Below is a small trained network, with its code and all its weights. Each question gives an input and a target symbol and asks what happens when units are switched off, that is, made to give their printed mean instead of their output.

import numpy as np


def w(rows, s, z=0):
    codes = np.array(rows[::2]) - 128.0
    scale = np.full(codes.shape[1], s)
    scale[-1] = z or s
    return codes * scale


def norm(h):
    return h / np.sqrt((h * h).mean(-1, keepdims=True) + 1e-5)


def f(y):
    return y / 2 * (1 + np.tanh(0.7978845608 * (y + 0.044715 * y**3)))


def softmax(a):
    e = np.exp(a - a.max(-1, keepdims=True))
    return e / e.sum(-1, keepdims=True)


def log_softmax(a):
    a = a - a.max(-1, keepdims=True)
    return a - np.log(np.exp(a).sum(-1, keepdims=True))


def net(x, mask):
    ids = ['αβγδηθλπστφ'.index(c) for c in x.split()]
    T = len(ids)
    res = E[ids] + P[:T]
    r = norm(res)
    for j in range(3):
        rows = slice(3 * j, 3 * j + 3)
        q, k, v = (r @ M[0][rows].T for M in (Q, K, V))
        z = softmax(np.where(np.tri(T) > 0, q @ k.T / 3**0.5, -1e9)) @ v
        o = O[0][rows]
        res = res + np.where(mask[j], z, o[:, -1]) @ o[:, :-1]
    y = f(norm(res) @ A[0][:, :-1].T + A[0][:, -1])
    res = res + np.where(mask[3:7], y, B[0][:, -1]) @ B[0][:, :-1]
    return log_softmax(norm(res)[-1] @ U[:, :-1].T + U[:, -1])


Q, K, V, O, A, B = {}, {}, {}, {}, {}, {}
E = w([
[45,147,111,93,196,169,126],'α',
[81,124,166,85,163,116,63],'β',
[58,126,104,142,176,115,131],'γ',
[58,161,144,129,179,141,101],'δ',
[91,194,200,178,197,128,160],'η',
[11,157,144,95,167,127,110],'θ',
[82,122,180,147,172,129,175],'λ',
[80,54,120,74,196,143,89],'π',
[6,151,182,123,101,126,127],'σ',
[60,85,147,194,146,184,145],'τ',
[107,112,170,101,240,193,224],'φ',
],0.0012)
P = w([
[216,128,105,150,61,114,143],'0',
[28,251,198,36,90,207,68],'1',
[196,177,108,152,142,87,133],'2',
[76,101,10,201,135,28,144],'3',
[50,180,213,65,127,202,69],'4',
[177,137,119,159,164,70,120],'5',
[59,89,41,214,177,50,122],'6',
[58,158,218,27,124,224,54],'7',
],0.0014)
Q[0] = w([
[93,122,178,138,63,208,123],'head 0',
[206,210,232,1,86,208,75],'head 0',
[169,143,143,132,155,87,160],'head 0',
[129,119,96,195,193,46,153],'head 1',
[144,85,94,96,98,121,134],'head 1',
[208,111,111,114,144,116,96],'head 1',
[151,56,166,100,100,188,162],'head 2',
[108,141,177,131,164,143,160],'head 2',
[53,119,189,79,130,189,84],'head 2',
],0.0078)
K[0] = w([
[186,119,113,135,32,177,210],'head 0',
[204,187,58,103,20,67,92],'head 0',
[80,177,138,156,158,122,3],'head 0',
[92,82,178,117,244,123,109],'head 1',
[177,49,108,138,91,105,187],'head 1',
[219,113,116,133,161,106,94],'head 1',
[242,159,89,129,50,115,188],'head 2',
[148,90,142,104,168,127,182],'head 2',
[144,52,132,74,46,193,203],'head 2',
],0.0058)
V[0] = w([
[138,128,136,85,83,21,62],'head 0',
[104,161,67,20,201,96,182],'head 0',
[140,124,214,81,167,78,179],'head 0',
[106,131,198,173,220,167,148],'head 1',
[118,197,154,252,106,74,166],'head 1',
[151,221,146,86,200,198,158],'head 1',
[32,133,163,57,155,145,149],'head 2',
[149,124,184,84,174,231,238],'head 2',
[145,41,111,80,189,157,86],'head 2',
],0.0033)
O[0] = w([
[58,149,63,170,181,22,124,21],'head 0',
[40,202,199,75,117,190,80,36],'head 0',
[110,166,177,22,213,115,176,44],'head 0',
[146,168,104,80,111,105,82,246],'head 1',
[92,202,125,144,24,106,168,200],'head 1',
[218,104,72,77,97,78,119,249],'head 1',
[133,72,175,200,95,117,214,143],'head 2',
[31,94,117,161,109,58,120,153],'head 2',
[139,175,64,110,3,70,146,67],'head 2',
],0.0033,0.0016)
A[0] = w([
[152,96,77,148,108,156,130,180],'neuron 0',
[114,109,163,54,93,169,134,127],'neuron 1',
[69,142,99,157,122,157,69,47],'neuron 2',
[253,84,91,110,94,180,91,5],'neuron 3',
],0.0044,0.0025)
B[0] = w([
[134,69,162,173,68,64,147,249],'neuron 0',
[181,126,45,208,164,149,222,152],'neuron 1',
[241,222,233,122,205,29,137,124],'neuron 2',
[84,155,208,3,190,111,195,239],'neuron 3',
],0.0033,0.0021)
U = w([
[153,89,207,30,129,107,192,227],'α',
[145,84,68,108,240,168,72,217],'β',
[171,151,181,158,92,228,64,184],'γ',
[253,199,174,161,169,69,124,79],'δ',
[160,203,53,74,39,96,80,181],'η',
[93,127,164,190,202,140,148,13],'θ',
[1,176,92,88,94,166,166,106],'λ',
[86,107,100,123,204,13,68,8],'π',
[58,152,190,185,160,135,151,11],'σ',
[134,49,130,213,26,77,144,162],'τ',
[172,118,34,150,130,200,234,104],'φ',
],0.008,0.0013)

Each question gives the input, a string of symbols that net reads in full, and the target symbol t.
The units are the heads (3 rows each of Q, K, V and O) and the neurons (one row each of A and B). Each row of codes is followed by its name. A weight is (code - 128) times the scale printed after its matrix; where a second scale follows, it is the last column's (O, A, B and U).
mask holds one flag per unit, heads first, then neurons. A switched-off unit (its flag False) gives its mean, the last column of its rows in O or B, instead of its output. The means were averaged over made-up inputs and are rounded, as every weight is.
A unit's drop is (log p(t) with every unit on - log p(t) with that unit switched off) / (log p(t) with every unit on - log p(t) with every unit switched off).
The circuit of an input: a set's keep is (log p(t) with only the set's units on - log p(t) with every unit switched off) / (log p(t) with every unit on - log p(t) with every unit switched off). Starting from all 7 units, units are removed one at a time, each time the one whose removal leaves the highest keep (on an exact tie, the one counted first), for as long as the keep stays at least 0.8.
circuit, biggest first: the units of the circuit, biggest drop first
most important unit: the unit with the biggest drop
k most important neurons: the k neurons with the biggest drops, biggest first
which heads matter: for each layer, one digit per head in row order, 1 if its drop is at least 0.15 and else 0, layers parted by /
input λ σ α θ, target σ: which heads matter	101
input β γ τ τ τ φ α φ, target π: most important unit	head 0
input β τ τ τ τ τ φ, target φ: which heads matter	110
input α τ τ δ δ τ π δ, target γ: circuit, biggest first	(head 0; neuron 3)
input τ τ λ φ δ λ η, target λ: which heads matter	111
input λ φ π θ, target φ: which heads matter	111
input λ τ η τ τ, target β: which heads matter	101
input α τ τ φ η, target γ: which heads matter	100
input α τ δ δ γ, target γ: which heads matter	100
input π η δ τ α δ δ, target δ: circuit, biggest first	(head 0; neuron 2)
input β α τ τ τ β π, target τ: circuit, biggest first	(head 2; neuron 0)
input π τ δ τ δ γ α, target δ: circuit, biggest first	(neuron 2; head 0)
input τ φ τ δ, target φ: which heads matter	101
input τ η τ τ τ δ, target η: most important unit	head 1
input λ δ σ τ τ τ θ, target τ: which heads matter	001
input θ γ τ α α η φ, target φ: circuit, biggest first	(head 0; neuron 1; neuron 3)
input η θ τ τ τ, target φ: which heads matter	100
input δ σ λ τ δ τ τ τ, target τ: which heads matter	100
input λ τ β, target π: which heads matter	100
input δ α π σ π τ η φ, target τ: which heads matter	100
input δ τ τ, target α: most important neuron	(neuron 3)
input τ τ τ λ τ λ δ, target τ: circuit, biggest first	(head 2; neuron 3)
input τ η φ δ, target φ: circuit, biggest first	(head 0; neuron 1; head 2; neuron 3)
input τ τ π, target β: circuit, biggest first	(head 1; head 0; neuron 3)
input β δ γ, target η: circuit, biggest first	(head 0; neuron 3; head 1)
input λ θ τ τ δ τ λ δ, target β: circuit, biggest first	(head 2; head 0; neuron 3)
input τ π τ τ α π, target β: most important unit	head 0
input α τ π τ π α, target φ: which heads matter	111
